Each row is followed by its class.
[-384 -445 -156 -172 -129 -165 -276  104 -136   26   23  -94  311 -128
  514 -141   17   11 -241 -266  -42  -21 -381  309   53  -82 -372  140
  302  -41  291 -148 -249 -279 -120  206  103  184  -76  -58  213] | K661
[ -15   -2  -86 -165  439  141  292  -86 -105  -28 -689  172  297  -10
  541   65 -256  243 -316  562   67  216  396  272  782  -94  -58  220
   24  180 -103 -400  -84  284 -264  -86   95 -143   32  -31  146] | K911
[-368    4  165   15 -472  210   -5   77  -35   14  118 -107 -485   86
  -77  157   13  508 -174  309  -38   36 -342 -111  120  -13   59  192
  145  -64 -144 -409  327  230  407 -215  287  -35  243 -266  336] | K715
[ 496 -363  -52   24   82   62  -80  -50 -105   82 -157  -68  461 -143
  -34  -44   99  -55 -120   -9   83  -75  547  -14  300  129  -78   90
 -168   -3   26  144  -77 -208 -225   73 -128 -363  107   64    1] | K296
[-136   55   -5  172  -31   69  112  173  -46  176 -296   48 -355  -88
 -435  -82  110   62 -123  -74   18  117 -261  -96   -7 -274 -128 -356
  -55  -94 -107   55   71  133 -212   99   54  225  187 -289  223] | K911
[ 423  -20   45 -445  244 -226  243  154  204 -208 -113 -141  431  102
  130   64 -137 -296    4  227 -163 -187  291   17  475  248  239  424
   45 -115 -142  362 -134  -77  -35 -129  -54 -137   73 -165 -131] | K494
[ -74    8  -74  241  -39   96  153   69  123   97 -181  107 -366 -167
 -517  -82   80  104  -19 -165   15   96 -279  -84  -17 -163 -141 -246
   14 -312 -156   55   85  117 -137   79  118  283  152 -374  251] | K427
[ 148  133 -168 -144  -35   69  -13  -20   64   16  331 -192  232  -98
  -92   96   61  360 -288   13   63 -222  311 -101  371  332  -12  619
  265 -188 -170  168  175   88   93  143  136 -229  130 -498  264] | K661
[ 527 -336  -62  -71   56   31  -84 -127  -78   54 -181 -136  489 -141
  -52  -17    6 -154 -119  -48  147  -95  606  -16  296   82 -149   40
 -135  -30   15  147 -197 -189 -156   16 -106 -314   47   80  -27] | K154
[-154 -288 -231  -70    2 -127 -179  123  -54   -8  -11   27  120   23
  368 -118   34  189 -214 -352  -34  -76 -201  150   65  -56 -386  270
  281  -78  349 -207 -214 -172   12  138   85  178 -123 -270  318] | K34
[-346 -246  -58  119 -219 -190 -111   50    1  -91  -95  -99  318 -163
  362 -206  123  268 -312 -174 -147   76 -304   91   98  -87 -172  138
  348   85  162 -180   54  -48  213   16  174   49  -23 -273  246] | K494
[ 506   -3   85 -350   85 -107  100  -43  134 -350 -304   95  431  -76
 -252  148   54  -13 -280 -353   61 -111  254 -192  636  178 -125  242
 -111  145 -109  137   95   34  100   -4  123  -67  309 -338  116] | K850
[  14 -229 -234 -181 -166 -105 -109  107 -164  -72 -358 -253  503 -293
  300  172  -61  171 -427  276   53   83  210  109  899  -28    5  205
  422 -194 -182   25  -80  287  -90  -15  330   12  169  -75  303] | K154
[  16   42   24  309   51   72   89  148   -4  101 -207   90 -469    7
 -266 -149   44  143  -38   20   -7   20 -195  -28   -5 -151  -45 -154
   -2 -233  -35   62   76  131 -173   74   33  154   67 -315  182] | K911
[ 384 -359  -61   45   23   46 -131  -61 -108  147 -219  -92  456 -171
 -107  -26  127  -84 -166  -59  101  -43  416  -35  203   62  -50   62
 -147  -70  -25  123 -105 -166 -205   21  -98 -241  111   68   35] | K715
[-313 -392 -148 -141  -49 -185 -142   18  -31   47  -90  -52  289 -261
  391 -155 -101 -258  -65 -187 -186  -19 -437  145   12 -193 -321   33
  284  -84  153 -166 -209 -238  -55   36  174  142   85   15  274] | K850
[  61   -4  -93    5  170  -74   43    7  -57  -57   32 -245  209    7
   31  121  -25 -120   21   94  -45 -158  286  -37  222  222    2  187
  172  265   12  -25 -128   64 -150   -7  -46 -240 -128   93  -61] | K34
[ 427 -384 -104   -4   30   63  -85  -34 -109  106 -169  -60  502 -118
  -53  -41   72 -122 -126  -38   45  -48  404   21  237  112 -105  101
 -138  -87    6   73 -150 -186 -236  108 -127 -223   95   99   22] | K850
[ 121  -47  -24   80  118  -89   70  -31 -127  -63   50 -288  226 -118
  -47   69 -114 -137   37  109   15 -167  227  -98   84  143   88  145
  142  297  -10  -14 -162   86 -194  -13  -46 -279  -84   93  -45] | K494
[-270 -343 -221 -155    6 -241   38  -33   72   80 -112 -263  440 -107
  719 -115  -51  -51 -317  -52  -43   92  -55  240  364  -73 -160  301
  286  225  225  -57 -274   32   36   77  147  -20 -229 -198  288] | K133
[ 463 -350 -115   -6   47   15  -69 -115 -112   54 -292  -95  488 -184
 -102  -21   27  -98 -126  -43  104  -34  449  -32  229   63  -57   67
 -129  -78   18   85 -193 -188 -231   37 -112 -300  126   50    8] | K715
[ 545  699 -151 -191  201  381  231  272  -55 -454 -167   59  363   51
 -177  331 -131  486   -5  -25   45  119  145 -214  329  -97  -59  236
  190  286 -207  400  -72  479  233 -311  -81 -171  132 -280 -114] | K918
[-364 -341  -25   77 -148 -265 -235   49  -64  -32  243 -313  198 -148
  413 -270 -185   -4 -120  -90  -90  -69 -325  307  -52   -7 -236  337
  319 -268  366 -266 -154 -198  153   28  143   52 -217  -28  291] | K494
[-231   26   57 -111  145 -171   14 -132   96 -232   70    4  224    3
  490 -160    8   -6 -138  -95 -102   21  257  209  459  321 -176  288
  185  130  133 -133  154 -105  145   89   15 -105 -267 -275  -51] | K918
[ 495 -325  -80   27   92   88  -77  -52 -110   53 -122  -77  456 -139
  -96  -28   15  -65  -59  -29   97  -80  419  -38  199  122  -55  140
 -180  -87  -57  122 -165 -189 -236   30 -141 -302  148   41   19] | K918
[ 470 -354  -59  -67  144   -9  -46  -78 -148   59 -213  -80  498 -125
   24  -20  -22 -150 -112   31   82  -45  540   50  359   67  -76   59
 -150   -5   41  122 -214 -216 -281   22 -114 -311   96   61  -45] | K911
[ 150  -46  -53  -38  130  -60    6   19 -130  -87  100 -284  226   -7
  -43   80  -98  -99   50  148   48 -201  206  -49  130  229  110  142
  120  233  -36    7 -145   74 -105 -116  -86 -269 -108  100  -74] | K154
[ 140   12  -57  -63  203  -93   65  -26  -58 -136   10 -231  328  -55
  126  109  -68 -210   35  106  -66 -118  310  -39  313  273   72  183
  131  350    2   68  -88   42 -135  -29  -72 -327  -98  114 -142] | K296
[-246 -340 -156  -23  -53 -117 -238  -14  -97   38    1  126  217 -130
  457 -221  -42  145 -203 -124  -12  -11 -273  218  163   28 -278  247
  271 -185   73 -135   26 -188   58  138  187  103   20 -263  322] | K494
[ -17 -227   -6 -219   26 -217 -181   36   33 -120  129  -77  397  -88
  428 -117  -40 -232 -168 -322 -197 -115 -122  133  186  221 -261  395
  253    9  239   11  -58 -262   35   35  138 -134  -28 -321  189] | K296
[ 155   99 -280  -18 -174   63   36  166 -274   37 -175   50  334 -221
 -262  202  124   75 -212  -52    0   21    1 -133  513  195   53  447
  237 -344 -229   24  293  309  -47  165   11   63  144 -110   51] | K557
[  61  -10 -163   63  -95   73  193  141  142  109 -392   89 -222 -101
 -297  -58  -41   -7  -40   20  -40   67 -258  -86  162 -146  -74 -237
  -77 -152 -235  217   26  146 -171    3   80  204  178 -316  207] | K850
[ 434 -270  -50    8   68   51   -3  -38  -44   87 -151  -82  465 -180
 -103  -41   71  -22 -114  -31   47  -52  475  -21  366  142  -78  129
 -157  -88  -64  179  -41 -160 -234   59 -120 -286  111  -42   -1] | K296
[   0  -12   38  244   68   18  121  137   74   -7 -291  -32 -407  -80
 -230 -158  -65   80   24  107  -32   52 -188  -69   25 -218  -73 -262
  -10 -125  -64   90  -85   82 -240  -59   16   61   34 -272  154] | K296
[ -74  -97 -178 -341  274  -96    7 -201  105  -56 -438  212  380 -170
  664 -103 -170  -93 -223 -180  -32   59  209  157  506  -61 -358  135
  143  200   25    6   -2  -62   53  126  152  -18  -15 -268  198] | K715
[-110 -443 -210 -168 -148 -113 -261  150 -122   91 -145  -91  489 -239
  319 -112   58  162 -307 -264  -45 -129 -430   84  -36 -125 -313  173
  365 -132   98  -10 -198 -138   -9   36  147  141   49 -203  425] | K154
[ 166  -42  -50   12  172 -114   74  -10 -105  -77  -48 -194  268  -32
   89   36  -65 -139   21  132   -3 -107  261  -59  301  185   72  208
  171  243   23    8 -120   54 -174   -3  -43 -306  -55    8  -36] | K494
[  13  -68  118  -51 -148   77   11   63  116   73  257 -152  155  113
  307  109   29  249 -302 -176 -101   54  141   21  349  -59  -64  392
  256  181   52 -116   54  266  398   61  251  -13   65 -511  354] | K427
[-216 -320  -58   15  -77 -130 -114   49  -17  -67   10 -230  319 -389
   59 -127  -69  -59 -148 -229 -176  -71 -108  111  203  -55 -382  140
  281  -94  -94   47 -124 -191 -114   57  150    7  -30  -84  155] | K494
[-116 -229 -204 -118  -84 -143   81    6   89 -156  -20 -325  500 -207
  302  -39 -117   31 -146  -61 -142  -17   52   87  360   19 -341  180
  332    2  -21  -12 -210 -110 -127  -12  121  -98  -25 -319  236] | K918
[  63   65 -151  132    5  100   23  248   17   74 -340  145 -266   34
 -165 -112  -99  162   -7   29 -128   73 -332  -32   29  -51  -52  -45
  105 -397  -70  156    7  105 -133   21   38  209  178 -349  231] | K188
[  86   32 -131  -19  176  -80  115  -28  -79  -93   40 -227  259  -78
  -53   67  -35 -108   35  146  -19 -144  281  -52  246  286  120  164
  172  268  -14  -22  -19   50 -164    4  -90 -286 -101   28 -113] | K427
[ -80  172  -91  217  -29   70  173  142   64  105 -414 -114 -344 -196
 -421  -91 -175   60  -23    0  -70   89 -278  -58  -25 -219  -96 -265
   62 -266 -166  180 -114  281 -207   65   45  249   56 -196  211] | K188
[  56  -88  -55    1   91 -150  -13  -29 -114  -60   84 -319  211  -42
  -13   90  -58 -149   30  131   18 -185  223  -65  102  194  137  146
  124  224    9  -88 -162   40 -181  -34  -42 -273  -92  106  -22] | K715
[-398  549  -30 -391  151   95  416 -294  239 -265  -76   65 -303 -167
   -6  195 -610  129  193  507 -308  197  -11  162   36  251  431  -37
   20 -191 -256 -132  277  117   80  -88  148    9   30   72 -215] | K427
[ 490 -332 -131    5  144  -36  -71  -77 -149   74 -175  -99  542 -127
    5  -56   55  -94 -110  -13  102 -102  503   40  262   80  -73  107
 -100  -69   72  131 -237 -209 -263   59 -147 -293   44  107  -33] | K911
[ 505 -453 -101   -3   98   16 -159  -77 -166  121 -192 -144  520 -118
    7  -67   31 -191  -92  -42  154 -100  424   25  223   90 -110   90
  -96  -89   80  102 -229 -220 -222   64 -125 -306   99  145   46] | K154
[  32  -40  -89   36  107 -115    2   14 -135  -62   77 -328  248  -46
  -34  123  -13 -156   27  102   25 -148  225  -52  150  185   60  105
  162  336   13  -26 -190   82 -179  -21  -53 -265 -103  124  -77] | K34
[-245 -367 -108 -242  -19 -210 -201   14   55 -125   64 -109  397   74
  538    4  112   31 -231 -156  -43   16  -34  196  365   31 -365  237
  210  135   68  -99 -176 -228   58  -48  145   12 -144 -103  171] | K34
[-136   99 -250    1 -175  115  150  -56  -53  170  -84 -213  277 -134
   -9  103 -149  425 -319  282  -49   92   99  -46  396   48  143  273
  274 -250 -172 -268   93  482  123  -44  198  -11   93 -221  505] | K850
[ 112  -27  -56  -52  139  -89   61  -22  -51  -87  127 -260  248  -51
   20  110  -34 -184   76   82  -37 -143  278  -81  249  271   65  181
   88  235  -32   53  -83   11 -164  -33  -80 -307  -93   92  -93] | K296
[  69 -412 -169  209 -356   68 -169  398  -43   68  146 -378   77 -149
 -122  106 -264  402 -419   68   78 -150   79  266  377  -95 -325  404
  161 -368 -114  -22 -196  268  -63   10  345  226 -177 -165  565] | K494
[ 406 -266  -73   40   49   30  -47  -76  -71   32 -138  -95  426 -132
  -53  -34   17   54 -106   59   75  -38  425  -37  252   88  -48   88
 -117   18  -21  129  -99 -171 -165   43  -80 -317  120    3  -40] | K133
[  95    3  -18   20  131 -154   95  -64  -47  -92  116 -280  283  -32
   39   77  -62 -115    3   91  -11 -128  315  -84  274  198   81  164
  123  417    9  -36 -131   81 -118   -7  -22 -309  -87  -11 -112] | K133
[ 459 -334  -85   16  103   -3  -88  -68 -123   73 -182 -138  478  -98
  -31  -51  -12 -149 -127    7   67  -68  387   11  235  124  -46  141
 -110  -15   48  125 -239 -166 -206   50 -102 -304   80  105  -15] | K133
[  50 -221 -260   96   42   31  -65  -34 -132 -201 -288 -371  547  -82
  446   42 -260  126 -208  286  -26  -94  239  261  467   57 -235  321
  430 -311  -59 -175 -264  205 -105   57  123  -12  -10  217  248] | K715
[ -16 -222   35  186 -127   60  -92  126  129  126    7   11 -382   17
 -237  -66   91  136   17 -264   81  -11 -332 -110   88 -145 -217 -112
  -88 -212 -226  173   74   63  -73    7  170  191  200 -438  383] | K557
[-327 -395 -228 -258 -201 -241 -298  -94   -4  -29 -108  -84  369 -247
  490   -4  -28 -157  -94 -151 -126   20 -228   97   19  -57 -286    1
  228  -52  131 -138 -286 -342   -8    4  203    4   47   92  142] | K34
[  41  193  -66  243  144   62  119   47  137   56 -334   98 -371    3
 -403  -58  101   90  -10   12   44   55 -109 -151  -45  -64  -89 -162
    0 -253  -85  134   86   86 -178   44  -12  167   27 -255  127] | K715
[ 418 -358 -114   75   55   -8 -102 -123 -144  108 -191 -103  405 -193
 -104  -63    5 -179  -42 -114   69  -98  372   -9  158   70  -68   61
  -82 -158   46   55 -195 -168 -265   79 -113 -230   96  130   -8] | K557
[ 475 -356  -98   19   87   49  -94  -29 -106   56 -177  -61  479 -141
  -44  -34   61  -65  -91   25   77  -45  468   12  269  108  -64   71
 -142  -70  -10  137 -154 -190 -230   57 -115 -324  121   81   -2] | K296
[ 337 -370  -18   -9   45   36  -80  -86  -58   84 -132  -81  461 -162
  -37  -21   28 -164  -68    1   17  -44  339   16  229  103  -65   55
 -155  -51  -62   59 -122 -210 -245   61  -66 -221  166  121   -5] | K850
[-208 -136 -266  -33   36 -207  -36    7   25    7  -12  -54   94  -64
  340 -218   30  222 -120   39  -49  -78 -104  147  -19  -15 -151   96
  341 -183  308  -57  -68 -219   59   92   44   43 -123 -227  222] | K911
[  38   51  -48  243  100   61  163  131  148  147 -353    9 -256 -236
 -452  -47   68  -13   73    1  -11  -35 -322 -135  -48 -164  -93 -249
  -34 -270 -325  343   34  117 -345  116   21  233  156 -108  146] | K296
[-279 -224 -130  -52   13 -186 -132   69    0  -56   17  -37  415  -97
  497 -252   75  190 -242  -93 -187  -74 -216  263  187  108 -180  292
  275   61  141  -26  160 -285   95  169   67   38  -20 -125   43] | K133
[ -26  134   25  226   20   35   97    7  192  140 -144    3 -339 -111
 -392 -101   73   14  -13 -149  -46  -25  -84 -135   36  -88 -212 -228
  -52 -123 -177  196  109   31 -208  148  119  122  120 -269  140] | K133
[  44  -27 -110   34   83  -83   41   17 -121  -60   12 -275  247  -35
   -9   91  -44  -91  -14  152  -31 -138  213  -43  136  192  149  131
  200  249   21  -48  -73   92 -108  -16  -47 -220  -41   65  -46] | K715
[-128 -492 -208 -187  -62 -159 -237  155 -109  -27   38   -5  407   58
  586 -124  -26   28 -299 -119  -83    2  -54  328  242   -5 -304  277
  240   29  196 -147 -224 -244  -21   60  124   55  -60 -173  233] | K188
[ 168   42  -60  -17  153 -135   53    2  -86 -126  133 -253  250   10
   21   91  -91  -95   43  147  -25 -177  247  -95  182  230  111  220
  121  337    7   32 -127   49 -139  -64  -67 -333 -145   63 -139] | K133
[ 132   44 -118  -41  138  -82   63   20  -89  -89  111 -326  253   51
   15  137  -48 -122   57  103   32 -129  278  -49  196  205   43  208
  165  309    6   41 -247  127 -115  -36  -96 -309 -176   19  -76] | K34
[  78    7   -4  141 -107   25   86  191   61  190  -81  -45 -287  -69
 -556  -37  134  -63   34  -33  -27 -107 -264 -157  -46  -57   17  -84
  -44 -283 -206  222  145   53 -126  -33    6  134  155 -174  112] | K557
[ -26  -26  -53   63   36  -77   -1  -19  -85  -38   76 -296  159  -83
  -62   98  -28  -53   19  121   -6 -150  162 -121   65  150  104  124
  146  253  -38 -111 -111   79  -96  -86  -21 -245  -41   55  -25] | K715
[  89    0  -48  -73  158 -115   50   14  -91  -72   -9 -231  300    5
    4  142  -31 -217   56  112  -39 -135  210  -64  184  248   95  134
  122  353    8   15 -122   48 -132  -38  -79 -276  -69   98 -123] | K34
[ 172  -65 -152   23  113  -92   35   27 -187  -20   56 -317  249    7
  -19   90  -36 -160   -9  139   90 -152  244  -56  108  150   97  216
  145  257   67  -48 -259   92 -225  -57 -117 -303 -169   63  -25] | K715
[ 123  -46 -106  -18  127 -132   59  -20  -82 -120   42 -257  341  -63
   47   61   -3 -155   29  121  -44 -133  273  -71  234  254   81  150
  178  263   22   20 -115   14 -118  -12  -90 -327  -71   59  -96] | K296
[ -58  -18   -2  190    0   36   69   44   78  178 -204    8 -338 -192
 -322  -95   42 -103  -18 -203  -40  -86 -337  -52 -116 -145 -193 -118
   74 -312 -103   86   34   24 -203  190   90  301  112 -107  166] | K154
[ 469 -365  -82   13   69   48 -166  -33 -120  133 -178  -28  454 -124
  -47  -28   45  -72 -101  -14  129  -74  377   11  218   47  -66  106
 -136 -113   80  109 -202 -206 -240   74 -100 -274  142  114   10] | K661
[  58  -32  -72   11  101 -119   13  -15 -125 -111  108 -261  230  -79
   43   87 -138 -131   52  130  -28 -159  116  -49  118  209   70  171
  159  292  -20  -14 -180   48 -178  -12  -20 -264  -89   89 -112] | K133
[ 441   64  -86 -152  378  -47   54  372   27   26 -191  -34  317  108
 -288   50  -75   86 -138  337   74 -184  461  122  428  252    9   55
  152 -286   80  367  125   -2 -265  -16  -10   73   -5 -229  181] | K154
[  91   50  -78   -5  129 -117  139  -26  -81  -63  125 -331  186   16
  -31   91   -6  -96   60  129  -16 -162  270  -94  159  211  127  132
  139  287   32   43 -129   56 -119  -33 -135 -281 -139   51 -129] | K911
[  93 -103 -112  -50  141 -185   47  -16 -147  -70   94 -287  331  -26
  105   76  -39 -207   23  127  -28 -176  267   12  199  213  103  167
  163  250   63    2 -160  -20 -165   27  -97 -255 -125  152 -120] | K911
[  72  -14  -28  -11  135 -139   75  -58  -49  -70  130 -299  240  -41
   12  109  -29 -333   63   87   -9 -130  300  -68  200  182   40  134
  117  317   23  -66 -203   68 -180  -10  -58 -254 -160  156 -112] | K850
[  34  -49  -73   -2  141 -169   39  -62 -103  -58   35 -283  223  -62
   13   50  -48 -188   83   57   10 -149  174  -76  117  143   95   74
  173  287   33  -58 -171   62 -155  -14  -64 -261  -80   69  -60] | K557
[  63  -94  -96   30  107 -144  -20  -46 -137  -19  137 -292  178  -46
   37   60  -38 -190   89   45   14 -197  179  -64  118  199   80  179
  192  185   43  -59 -174   40 -200  -18  -57 -264 -118   93  -38] | K557
[  14   28  -26  287   20  171   82  152  -49  199 -342   85 -427 -203
 -398  -78   10   81  -69  -22   24  -17 -200 -123  -83 -139  -91  -98
  -36 -249 -134   91   78  142 -354   52  -16  180   28 -239  168] | K715
[ 503 -261  -93  -74  150   40  -57  -58 -118  105 -168  -20  531  -94
  -47  -12   58  -54 -102  -11   81  -70  529   27  326  114  -69   93
 -155  -68   -8  185 -111 -210 -214   62 -126 -286  149   44  -31] | K911
[  43 -103  -79   -1  -73   26   16  248   81  143 -123   51 -229  -36
 -376 -121 -128  -62   38  -32  -28  -67 -436   42 -180 -135 -103 -180
 -154 -418 -182  176 -113  -35 -224   59   35  339  159 -216  234] | K850
[-227 -522  129  178   21 -157 -219 -254  194   56 -298 -576  131 -542
  -18   71 -267 -278 -108  239   86 -231   -2   40   52 -239 -293 -303
  246 -149 -168  -12 -378  -36 -189  -88  499   79  315  330  515] | K715
[ 449 -366  -82   61   49   43 -133  -51  -94  116 -197 -100  520 -181
  -89  -42   68  -40  -96    8   89 -107  345  -44  148   54  -35   69
 -102 -100   17  154 -150 -216 -255   92 -116 -287  208  110    2] | K661
[-243 -456   -1 -166  -25 -150 -346  -39  104  -30  176 -126  315  -62
  558   -4   63 -189 -132 -345 -109  -25 -172  135  259   26 -453  189
  309    6  116   79 -241 -345  -29   30  223   70   21 -144  201] | K661
[  93 -118  -16    5   75 -133    8  -63  -89  -76  123 -357  215  -66
   15  105  -50 -197   68   -6  -31 -199  242 -134  221  210   66  160
  180  309  -17  -24 -128   72 -168  -51  -15 -329  -47   21  -12] | K557
